Here is a tiny trained network, its code and every weight. The questions are about switching its units off for an input and a class, where a switched-off unit gives its printed mean instead of its output.

import numpy as np


def w(rows, s, z=0):
    codes = np.array(rows[::2]) - 128.0
    scale = np.full(codes.shape[1], s)
    scale[-1] = z or s
    return codes * scale


def norm(h):
    return h / np.sqrt((h * h).mean(-1, keepdims=True) + 1e-5)


def f(y):
    return y / 2 * (1 + np.tanh(0.7978845608 * (y + 0.044715 * y**3)))


def log_softmax(a):
    a = a - a.max(-1, keepdims=True)
    return a - np.log(np.exp(a).sum(-1, keepdims=True))


def net(x, mask):
    res = np.array(x, float).reshape(1, 3) / 4 @ E
    u = 0
    for l in range(2):
        y = f(norm(res) @ A[l][:, :-1].T + A[l][:, -1])
        res = res + np.where(mask[u : u + 10], y, B[l][:, -1]) @ B[l][:, :-1]
        u += 10
    return log_softmax(norm(res)[-1] @ U[:, :-1].T + U[:, -1])


A, B = {}, {}
E = w([
[128,129,107],'x0',
[69,24,93],'x1',
[58,255,210],'x2',
],0.0065)
A[0] = w([
[175,35,142,95],'0.n0',
[134,78,150,85],'0.n1',
[162,119,172,190],'0.n2',
[172,114,195,86],'0.n3',
[158,126,98,181],'0.n4',
[148,167,96,103],'0.n5',
[62,89,142,54],'0.n6',
[254,88,137,51],'0.n7',
[84,113,128,4],'0.n8',
[93,32,139,102],'0.n9',
],0.015,0.0024)
B[0] = w([
[116,157,16,254],'0.n0',
[122,117,111,153],'0.n1',
[148,149,92,156],'0.n2',
[164,145,100,141],'0.n3',
[170,104,122,169],'0.n4',
[171,173,141,149],'0.n5',
[82,55,176,176],'0.n6',
[195,70,254,253],'0.n7',
[134,86,199,132],'0.n8',
[63,210,95,247],'0.n9',
],0.02,0.0056)
A[1] = w([
[163,184,135,158],'1.n0',
[57,69,76,184],'1.n1',
[136,175,174,143],'1.n2',
[219,68,190,100],'1.n3',
[110,108,116,3],'1.n4',
[84,174,140,120],'1.n5',
[122,57,124,225],'1.n6',
[207,85,152,120],'1.n7',
[117,138,129,110],'1.n8',
[5,11,231,107],'1.n9',
],0.02,0.003)
B[1] = w([
[111,88,148,207],'1.n0',
[68,150,136,226],'1.n1',
[115,147,163,198],'1.n2',
[135,123,51,230],'1.n3',
[121,135,119,122],'1.n4',
[144,90,127,195],'1.n5',
[112,138,169,163],'1.n6',
[150,102,84,205],'1.n7',
[127,120,126,132],'1.n8',
[254,193,145,255],'1.n9',
],0.05,0.0088)
U = w([
[170,95,44,191],'0',
[97,99,253,183],'1',
[116,125,145,26],'2',
[115,113,141,39],'3',
[109,102,143,11],'4',
[116,103,126,62],'5',
[22,156,108,195],'6',
[215,183,177,187],'7',
],0.025,0.012)

Each question gives the input, the list of numbers given to net, and the class t.
The units are the neurons (one row each of A and B). Each row of codes is followed by its name. A weight is (code - 128) times the scale printed after its matrix; where a second scale follows, it is the last column's (A, B and U).
mask holds one flag per neuron, layer by layer. A switched-off neuron (its flag False) gives its mean, the last column of its row in B, instead of its output. The means were averaged over made-up inputs and are rounded, as every weight is.
A unit's drop is (log p(t) with every unit on - log p(t) with that unit switched off) / (log p(t) with every unit on - log p(t) with every unit switched off).
unit that matters most: the unit with the biggest drop
top k neurons: the k neurons with the biggest drops, biggest first
k most important neurons of layer l: the k neurons of layer l with the biggest drops, biggest first
drop of u: that unit's drop, to one decimal
input [-8,-2,2], class 1: 2 most important neurons of layer 1	1.n9, 1.n3
input [-3,8,0], class 6: 2 most important neurons of layer 0	0.n7, 0.n9
input [0,-2,-1], class 0: unit that matters most	1.n3
input [-7,1,-3], class 6: top 2 neurons	0.n0, 1.n9
input [6,1,-8], class 6: top 2 neurons	1.n9, 0.n0
input [-6,-4,4], class 1: top 2 neurons	0.n7, 1.n9
input [5,-2,3], class 1: top 2 neurons	0.n7, 1.n9
input [4,-3,3], class 1: top 3 neurons	0.n7, 1.n9, 0.n0
input [-7,-1,8], class 1: top 3 neurons	0.n7, 1.n9, 0.n6
input [4,-7,1], class 1: top 2 neurons	0.n7, 1.n9
input [1,-8,4], class 1: drop of 1.n9	0.3
input [-8,-7,8], class 1: drop of 1.n9	0.2
input [-3,0,2], class 1: drop of 0.n7	1.2
input [7,0,-2], class 0: unit that matters most	0.n7
